Below is a small trained network, with its code and all its weights. Each question gives an input and a target symbol and asks what happens when units are switched off, that is, made to give their printed mean instead of their output.

import numpy as np


def w(rows, s, z=0):
    codes = np.array(rows[::2]) - 128.0
    scale = np.full(codes.shape[1], s)
    scale[-1] = z or s
    return codes * scale


def norm(h):
    return h / np.sqrt((h * h).mean(-1, keepdims=True) + 1e-5)


def f(y):
    return np.maximum(y, 0)


def softmax(a):
    e = np.exp(a - a.max(-1, keepdims=True))
    return e / e.sum(-1, keepdims=True)


def log_softmax(a):
    a = a - a.max(-1, keepdims=True)
    return a - np.log(np.exp(a).sum(-1, keepdims=True))


def net(x, mask):
    ids = ['ΞΩβζηλπφ'.index(c) for c in x.split()]
    T = len(ids)
    res = E[ids] + P[:T]
    r = norm(res)
    for j in range(2):
        rows = slice(3 * j, 3 * j + 3)
        q, k, v = (r @ M[0][rows].T for M in (Q, K, V))
        z = softmax(np.where(np.tri(T) > 0, q @ k.T / 3**0.5, -1e9)) @ v
        o = O[0][rows]
        res = res + np.where(mask[j], z, o[:, -1]) @ o[:, :-1]
    y = f(norm(res) @ A[0][:, :-1].T + A[0][:, -1])
    res = res + np.where(mask[2:18], y, B[0][:, -1]) @ B[0][:, :-1]
    return log_softmax(norm(res)[-1] @ U[:, :-1].T + U[:, -1])


Q, K, V, O, A, B = {}, {}, {}, {}, {}, {}
E = w([
[105,169,116,168,128],'Ξ',
[155,145,77,254,217],'Ω',
[143,235,22,157,103],'β',
[70,67,150,252,91],'ζ',
[175,181,96,126,183],'η',
[105,61,23,85,184],'λ',
[215,127,164,224,67],'π',
[34,130,59,156,193],'φ',
],0.018)
P = w([
[88,139,255,18,136],'0',
[103,134,66,150,97],'1',
[108,139,61,142,98],'2',
[114,134,71,157,91],'3',
[111,130,70,148,95],'4',
[110,139,68,151,97],'5',
[107,144,57,144,104],'6',
[100,132,71,149,97],'7',
],0.0077)
Q[0] = w([
[190,125,138,128,197],'H1',
[81,211,178,90,100],'H1',
[87,118,240,46,161],'H1',
[143,74,85,157,181],'H2',
[121,139,230,7,137],'H2',
[103,98,132,150,100],'H2',
],0.018)
K[0] = w([
[168,156,139,142,203],'H1',
[106,138,37,154,100],'H1',
[165,68,101,168,134],'H1',
[133,140,164,136,194],'H2',
[152,96,4,174,87],'H2',
[132,163,141,128,99],'H2',
],0.021)
V[0] = w([
[160,2,145,109,157],'H1',
[137,238,42,80,112],'H1',
[119,192,188,154,174],'H1',
[203,108,140,198,127],'H2',
[184,53,103,109,46],'H2',
[53,92,87,222,119],'H2',
],0.0095)
O[0] = w([
[99,118,2,210,139,1],'H1',
[91,177,186,127,71,211],'H1',
[151,145,221,98,180,207],'H1',
[204,82,59,131,34,160],'H2',
[26,52,68,109,183,45],'H2',
[135,25,220,225,185,115],'H2',
],0.0072,0.0074)
A[0] = w([
[148,126,110,89,255,184],'N1',
[117,158,104,71,48,91],'N2',
[117,92,63,123,24,105],'N3',
[212,122,199,77,56,162],'N4',
[115,177,119,90,53,99],'N5',
[181,3,114,156,155,140],'N6',
[81,67,177,98,21,128],'N7',
[42,148,45,179,151,132],'N8',
[150,167,65,112,159,106],'N9',
[99,144,122,39,141,168],'N10',
[157,126,183,42,146,143],'N11',
[245,109,32,107,69,63],'N12',
[202,153,111,249,75,121],'N13',
[138,64,158,22,176,254],'N14',
[51,162,204,161,146,163],'N15',
[243,168,81,127,192,134],'N16',
],0.01,0.0045)
B[0] = w([
[210,121,119,166,110,162],'N1',
[120,130,138,160,86,178],'N2',
[209,66,90,129,197,171],'N3',
[89,56,110,66,218,255],'N4',
[78,173,127,129,90,191],'N5',
[2,76,139,74,66,192],'N6',
[132,115,85,60,187,165],'N7',
[111,152,111,167,147,160],'N8',
[148,153,153,167,134,149],'N9',
[152,139,106,117,213,164],'N10',
[108,41,124,139,200,179],'N11',
[215,111,97,102,177,194],'N12',
[93,155,134,72,3,238],'N13',
[139,196,35,123,33,160],'N14',
[122,110,87,192,109,193],'N15',
[218,117,197,184,104,193],'N16',
],0.014,0.0092)
U = w([
[43,153,62,199,154,233],'Ξ',
[142,118,179,244,106,79],'Ω',
[113,232,120,71,115,166],'β',
[16,116,161,76,199,137],'ζ',
[154,73,18,107,143,233],'η',
[15,25,117,173,92,2],'λ',
[174,105,187,123,239,124],'π',
[144,58,181,55,58,64],'φ',
],0.011,0.0013)

Each question gives the input, a string of symbols that net reads in full, and the target symbol t.
The units are the heads (3 rows each of Q, K, V and O) and the neurons (one row each of A and B). Each row of codes is followed by its name. A weight is (code - 128) times the scale printed after its matrix; where a second scale follows, it is the last column's (O, A, B and U).
mask holds one flag per unit, heads first, then neurons. A switched-off unit (its flag False) gives its mean, the last column of its rows in O or B, instead of its output. The means were averaged over made-up inputs and are rounded, as every weight is.
A unit's drop is (log p(t) with every unit on - log p(t) with that unit switched off) / (log p(t) with every unit on - log p(t) with every unit switched off).
The circuit of an input: a set's keep is (log p(t) with only the set's units on - log p(t) with every unit switched off) / (log p(t) with every unit on - log p(t) with every unit switched off). Starting from the 12 units with the biggest drops (on a tie, the unit counted first), units are removed one at a time, each time the one whose removal leaves the highest keep (on an exact tie, the one counted first), for as long as the keep stays at least 0.8.
circuit, biggest first: the units of the circuit, biggest drop first
k most important neurons: the k neurons with the biggest drops, biggest first
heads that matter: for each layer, one digit per head in row order, 1 if its drop is at least 0.15 and else 0, layers parted by /
drop when u is switched off: that unit's drop, to one decimal
input φ π Ξ, target Ω: heads that matter : 01
input φ β φ, target Ω: circuit, biggest first : H2; N4
input π η φ β η ζ π Ξ, target η: most important neuron : N3
input ζ η π Ω η Ω λ, target λ: heads that matter : 01
input Ξ π η ζ φ, target π: heads that matter : 11
input β ζ η λ Ω β ζ, target ζ: heads that matter : 10
input π ζ η ζ β η, target π: circuit, biggest first : N13; N16
input Ξ π Ξ η Ξ, target π: circuit, biggest first : H1; N13
input ζ η β Ω, target Ω: 2 most important neurons : N4; N1
input λ η η π φ λ, target Ξ: heads that matter : 11
input β φ Ω π Ξ φ, target Ξ: circuit, biggest first : N15; N4
input φ π Ω λ β Ξ β β, target Ω: circuit, biggest first : H2; N15
input π ζ η ζ ζ ζ Ξ, target ζ: 2 most important neurons : N5; N12
input Ω φ η ζ ζ λ Ξ Ω, target φ: most important neuron : N13
input π η φ β Ξ Ξ, target η: 3 most important neurons : N3; N7; N6
input β Ξ ζ π λ λ π Ω, target ζ: 2 most important neurons : N16; N1
input η Ω λ Ω λ Ξ, target β: drop when H2 is switched off : 2.2
input λ η η Ω π φ η φ, target Ξ: drop when N7 is switched off : 0.0
input η η π φ, target β: drop when H2 is switched off : 1.0
input β π β η π φ π η, target ζ: most important neuron : N12
